Below is a small trained network, with its code and all its weights. Each question gives an input and a class and asks what happens when units are switched off, that is, made to give their printed mean instead of their output.

import numpy as np


def w(rows, s, z=0):
    codes = np.array(rows[::2]) - 128.0
    scale = np.full(codes.shape[1], s)
    scale[-1] = z or s
    return codes * scale


def f(y):
    return np.maximum(y, 0)


def log_softmax(a):
    a = a - a.max(-1, keepdims=True)
    return a - np.log(np.exp(a).sum(-1, keepdims=True))


def net(x, mask):
    res = np.array(x, float).reshape(1, 5) / 4 @ E
    y = f(res @ A[0][:, :-1].T + A[0][:, -1])
    res = res + np.where(mask, y, B[0][:, -1]) @ B[0][:, :-1]
    return log_softmax(res[-1] @ U[:, :-1].T + U[:, -1])


A, B = {}, {}
E = w([
[65,130,211,209,180,69,77,189],'x0',
[210,244,162,146,145,61,234,169],'x1',
[129,72,169,54,95,208,157,254],'x2',
[101,175,200,146,38,142,106,63],'x3',
[89,201,166,15,151,136,84,135],'x4',
],0.0077)
A[0] = w([
[129,141,86,16,159,145,121,136,181],'N1',
[209,123,84,131,105,117,219,144,255],'N2',
[122,218,141,124,136,72,93,73,196],'N3',
[88,136,214,207,171,80,130,220,134],'N4',
[125,161,125,193,199,31,148,127,182],'N5',
[66,55,142,120,142,162,67,232,215],'N6',
[85,117,135,47,166,169,119,180,158],'N7',
[81,106,87,76,63,253,59,73,233],'N8',
[140,182,102,156,157,57,120,48,186],'N9',
[213,171,164,120,94,134,224,179,133],'N10',
[171,212,176,99,72,145,192,105,186],'N11',
[122,126,110,75,95,170,79,77,152],'N12',
[147,56,74,89,178,161,128,157,210],'N13',
[89,68,123,82,178,129,104,192,141],'N14',
[138,91,131,161,27,178,65,20,162],'N15',
[166,109,94,208,171,60,182,129,219],'N16',
[160,209,116,159,161,67,137,104,149],'N17',
[54,92,169,190,71,154,13,83,191],'N18',
[80,169,152,171,175,32,80,115,174],'N19',
[160,133,171,32,79,174,184,181,181],'N20',
[119,244,126,116,188,97,90,70,193],'N21',
[212,69,50,208,108,118,185,101,147],'N22',
],0.0075,0.0041)
B[0] = w([
[168,171,136,20,139,151,106,116,195],'N1',
[187,148,86,157,116,221,174,137,214],'N2',
[147,163,163,98,80,72,111,68,196],'N3',
[187,116,200,214,138,112,112,150,207],'N4',
[177,139,105,236,100,91,100,68,202],'N5',
[145,119,164,131,202,159,57,213,239],'N6',
[154,170,118,84,170,177,92,171,201],'N7',
[44,82,107,10,118,99,127,168,247],'N8',
[128,120,100,142,100,72,134,48,201],'N9',
[192,175,135,168,74,167,198,174,201],'N10',
[151,175,174,112,57,128,197,138,196],'N11',
[101,85,143,74,126,140,140,107,183],'N12',
[141,145,81,84,194,171,95,172,211],'N13',
[145,191,127,121,179,137,52,191,197],'N14',
[9,53,79,113,90,79,188,126,211],'N15',
[211,85,92,248,149,133,140,76,203],'N16',
[178,173,109,147,91,87,142,60,188],'N17',
[52,46,156,158,124,65,126,164,223],'N18',
[123,131,170,183,96,22,58,81,196],'N19',
[115,187,117,87,97,157,165,255,215],'N20',
[172,166,169,68,103,56,90,45,202],'N21',
[141,56,32,210,167,195,183,91,197],'N22',
],0.0074,0.011)
U = w([
[116,138,153,32,104,106,121,71,101],'0',
[159,196,149,115,52,165,207,185,153],'1',
[1,45,108,112,111,97,120,147,207],'2',
[71,114,88,133,76,144,186,95,2],'3',
[140,110,230,185,175,121,64,172,158],'4',
[152,158,134,170,93,52,98,53,56],'5',
[174,76,44,187,172,181,166,103,157],'6',
[137,156,92,59,201,172,62,170,125],'7',
],0.0091,0.0017)

Each question gives the input, the list of numbers given to net, and the class t.
The units are the neurons (one row each of A and B). Each row of codes is followed by its name. A weight is (code - 128) times the scale printed after its matrix; where a second scale follows, it is the last column's (A, B and U).
mask holds one flag per neuron, in row order. A switched-off neuron (its flag False) gives its mean, the last column of its row in B, instead of its output. The means were averaged over made-up inputs and are rounded, as every weight is.
A unit's drop is (log p(t) with every unit on - log p(t) with that unit switched off) / (log p(t) with every unit on - log p(t) with every unit switched off).
The circuit of an input: a set's keep is (log p(t) with only the set's units on - log p(t) with every unit switched off) / (log p(t) with every unit on - log p(t) with every unit switched off). Starting from the 12 units with the biggest drops (on a tie, the unit counted first), units are removed one at a time, each time the one whose removal leaves the highest keep (on an exact tie, the one counted first), for as long as the keep stays at least 0.8.
circuit, biggest first: the units of the circuit, biggest drop first
unit that matters most: the unit with the biggest drop
k most important neurons: the k neurons with the biggest drops, biggest first
drop of u: that unit's drop, to one decimal
input [-7,3,-5,3,-7], class 6: circuit, biggest first	(N22)
input [-7,-7,5,-3,-8], class 2: 2 most important neurons	(N8; N15)
input [4,-3,7,-5,-4], class 7: circuit, biggest first	(N13; N14)
input [-4,8,3,-4,-6], class 6: 2 most important neurons	(N22; N16)
input [8,5,6,-8,-8], class 6: 3 most important neurons	(N16; N22; N2)
input [4,-6,5,6,8], class 2: 2 most important neurons	(N18; N8)
input [1,8,7,-3,-8], class 6: 2 most important neurons	(N22; N16)
input [-2,5,3,-1,-6], class 6: 2 most important neurons	(N22; N16)
input [-7,0,-7,8,-2], class 3: 2 most important neurons	(N15; N22)
input [6,6,0,-5,-5], class 6: 2 most important neurons	(N16; N22)
input [8,-6,1,6,-2], class 2: 2 most important neurons	(N15; N18)
input [0,-3,-6,8,-2], class 2: 2 most important neurons	(N15; N18)
input [-1,-1,3,2,2], class 7: drop of N11	0.0
input [8,-8,-4,-7,-8], class 4: unit that matters most	N6
input [0,2,0,-8,1], class 6: drop of N16	0.4
input [-3,-6,7,7,3], class 2: drop of N15	0.1
